Below are the code and all the weights of a small trained network. Each question names an input and a target symbol and asks about switching units off, where a switched-off unit gives its printed mean instead of its output.

import numpy as np


def w(rows, s, z=0):
    codes = np.array(rows[::2]) - 128.0
    scale = np.full(codes.shape[1], s)
    scale[-1] = z or s
    return codes * scale


def norm(h):
    return h / np.sqrt((h * h).mean(-1, keepdims=True) + 1e-5)


def f(y):
    return np.maximum(y, 0)


def softmax(a):
    e = np.exp(a - a.max(-1, keepdims=True))
    return e / e.sum(-1, keepdims=True)


def log_softmax(a):
    a = a - a.max(-1, keepdims=True)
    return a - np.log(np.exp(a).sum(-1, keepdims=True))


def net(x, mask):
    ids = ['αδεηθλξστφψ'.index(c) for c in x.split()]
    T = len(ids)
    res = E[ids] + P[:T]
    r = norm(res)
    for j in range(2):
        rows = slice(2 * j, 2 * j + 2)
        q, k, v = (r @ M[0][rows].T for M in (Q, K, V))
        z = softmax(np.where(np.tri(T) > 0, q @ k.T / 2**0.5, -1e9)) @ v
        o = O[0][rows]
        res = res + np.where(mask[j], z, o[:, -1]) @ o[:, :-1]
    y = f(norm(res) @ A[0][:, :-1].T + A[0][:, -1])
    res = res + np.where(mask[2:6], y, B[0][:, -1]) @ B[0][:, :-1]
    return log_softmax(norm(res)[-1] @ U[:, :-1].T + U[:, -1])


Q, K, V, O, A, B = {}, {}, {}, {}, {}, {}
E = w([
[98,99,109,119,106,148],'α',
[36,109,164,124,119,87],'δ',
[153,107,111,98,165,137],'ε',
[101,167,126,226,53,60],'η',
[146,93,108,46,64,118],'θ',
[75,133,9,74,108,56],'λ',
[160,7,167,191,101,226],'ξ',
[101,162,69,48,127,63],'σ',
[64,160,101,112,117,150],'τ',
[119,164,215,130,117,166],'φ',
[173,76,11,116,79,88],'ψ',
],0.018)
P = w([
[22,101,147,115,179,255],'0',
[101,32,248,90,166,121],'1',
[107,89,203,90,149,117],'2',
[119,117,173,83,148,126],'3',
[136,135,162,82,151,128],'4',
[150,151,154,84,160,123],'5',
[158,173,137,85,169,130],'6',
[169,190,133,90,182,127],'7',
[176,207,127,95,188,115],'8',
[174,205,92,89,183,106],'9',
],0.0064)
Q[0] = w([
[108,103,121,246,166,111],'head 1',
[53,111,136,125,216,154],'head 1',
[121,148,117,217,46,118],'head 2',
[107,127,88,99,108,137],'head 2',
],0.011)
K[0] = w([
[134,106,96,191,105,107],'head 1',
[130,104,156,154,190,110],'head 1',
[152,154,132,159,9,73],'head 2',
[111,117,89,104,134,142],'head 2',
],0.015)
V[0] = w([
[158,177,85,77,63,127],'head 1',
[30,100,183,40,89,176],'head 1',
[100,177,210,74,94,189],'head 2',
[53,92,148,1,105,187],'head 2',
],0.0062)
O[0] = w([
[121,2,129,171,132,87,109],'head 1',
[36,66,57,157,181,51,254],'head 1',
[179,142,46,68,95,125,207],'head 2',
[169,135,93,220,148,45,250],'head 2',
],0.0099,0.0072)
A[0] = w([
[206,57,107,203,116,250,172],'neuron 1',
[79,102,158,109,93,155,95],'neuron 2',
[70,79,168,187,210,166,254],'neuron 3',
[223,164,66,82,122,94,110],'neuron 4',
],0.011,0.003)
B[0] = w([
[214,162,195,76,2,113,156],'neuron 1',
[53,116,118,84,156,158,135],'neuron 2',
[87,200,92,51,56,36,198],'neuron 3',
[181,77,196,177,133,235,254],'neuron 4',
],0.009,0.0069)
U = w([
[167,201,127,198,255,66,130],'α',
[224,168,130,180,218,244,210],'δ',
[130,72,144,159,114,142,50],'ε',
[113,137,123,148,127,161,28],'η',
[87,204,23,96,136,49,185],'θ',
[105,133,122,146,138,164,24],'λ',
[24,102,180,106,112,205,254],'ξ',
[120,110,135,147,112,154,83],'σ',
[67,79,140,93,191,197,69],'τ',
[125,44,72,113,106,225,159],'φ',
[195,148,159,62,52,126,95],'ψ',
],0.01,0.0039)

Each question gives the input, a string of symbols that net reads in full, and the target symbol t.
The units are the heads (2 rows each of Q, K, V and O) and the neurons (one row each of A and B). Each row of codes is followed by its name. A weight is (code - 128) times the scale printed after its matrix; where a second scale follows, it is the last column's (O, A, B and U).
mask holds one flag per unit, heads first, then neurons. A switched-off unit (its flag False) gives its mean, the last column of its rows in O or B, instead of its output. The means were averaged over made-up inputs and are rounded, as every weight is.
A unit's drop is (log p(t) with every unit on - log p(t) with that unit switched off) / (log p(t) with every unit on - log p(t) with every unit switched off).
The circuit of an input: a set's keep is (log p(t) with only the set's units on - log p(t) with every unit switched off) / (log p(t) with every unit on - log p(t) with every unit switched off). Starting from all 6 units, units are removed one at a time, each time the one whose removal leaves the highest keep (on an exact tie, the one counted first), for as long as the keep stays at least 0.8.
circuit, biggest first: the units of the circuit, biggest drop first
unit that matters most: the unit with the biggest drop
top k neurons: the k neurons with the biggest drops, biggest first
which heads matter: for each layer, one digit per head in row order, 1 if its drop is at least 0.15 and else 0, layers parted by /
drop of u: that unit's drop, to one decimal
input ε α φ ξ φ ε ψ σ φ σ, target α: unit that matters most	neuron 4
input φ α φ φ φ φ φ δ φ, target δ: which heads matter	01
input σ φ α, target θ: which heads matter	00
input φ φ δ, target θ: which heads matter	00
input θ φ α, target θ: which heads matter	10
input ψ φ ε, target θ: which heads matter	01
input φ τ ε ξ, target ψ: which heads matter	00
input φ ξ φ φ σ φ λ α α, target α: which heads matter	01
input θ ε φ φ, target α: which heads matter	01
input σ φ δ φ φ ε φ ε σ, target α: top 2 neurons	[neuron 3; neuron 4]
input ξ φ φ, target α: circuit, biggest first	[head 2; neuron 3; neuron 4; neuron 1]
input α φ φ λ ε φ ε ε ε φ, target δ: circuit, biggest first	[head 1; neuron 3]
input ψ φ φ φ φ ε θ, target φ: top 2 neurons	[neuron 3; neuron 4]
input τ ψ φ, target θ: top neuron	[neuron 4]
input θ φ η ψ ε ε φ σ ψ ψ, target φ: drop of neuron 4	0.1
input ε θ φ, target θ: drop of neuron 4	0.1
input φ φ φ ε ε φ φ ε, target δ: drop of neuron 3	-0.5
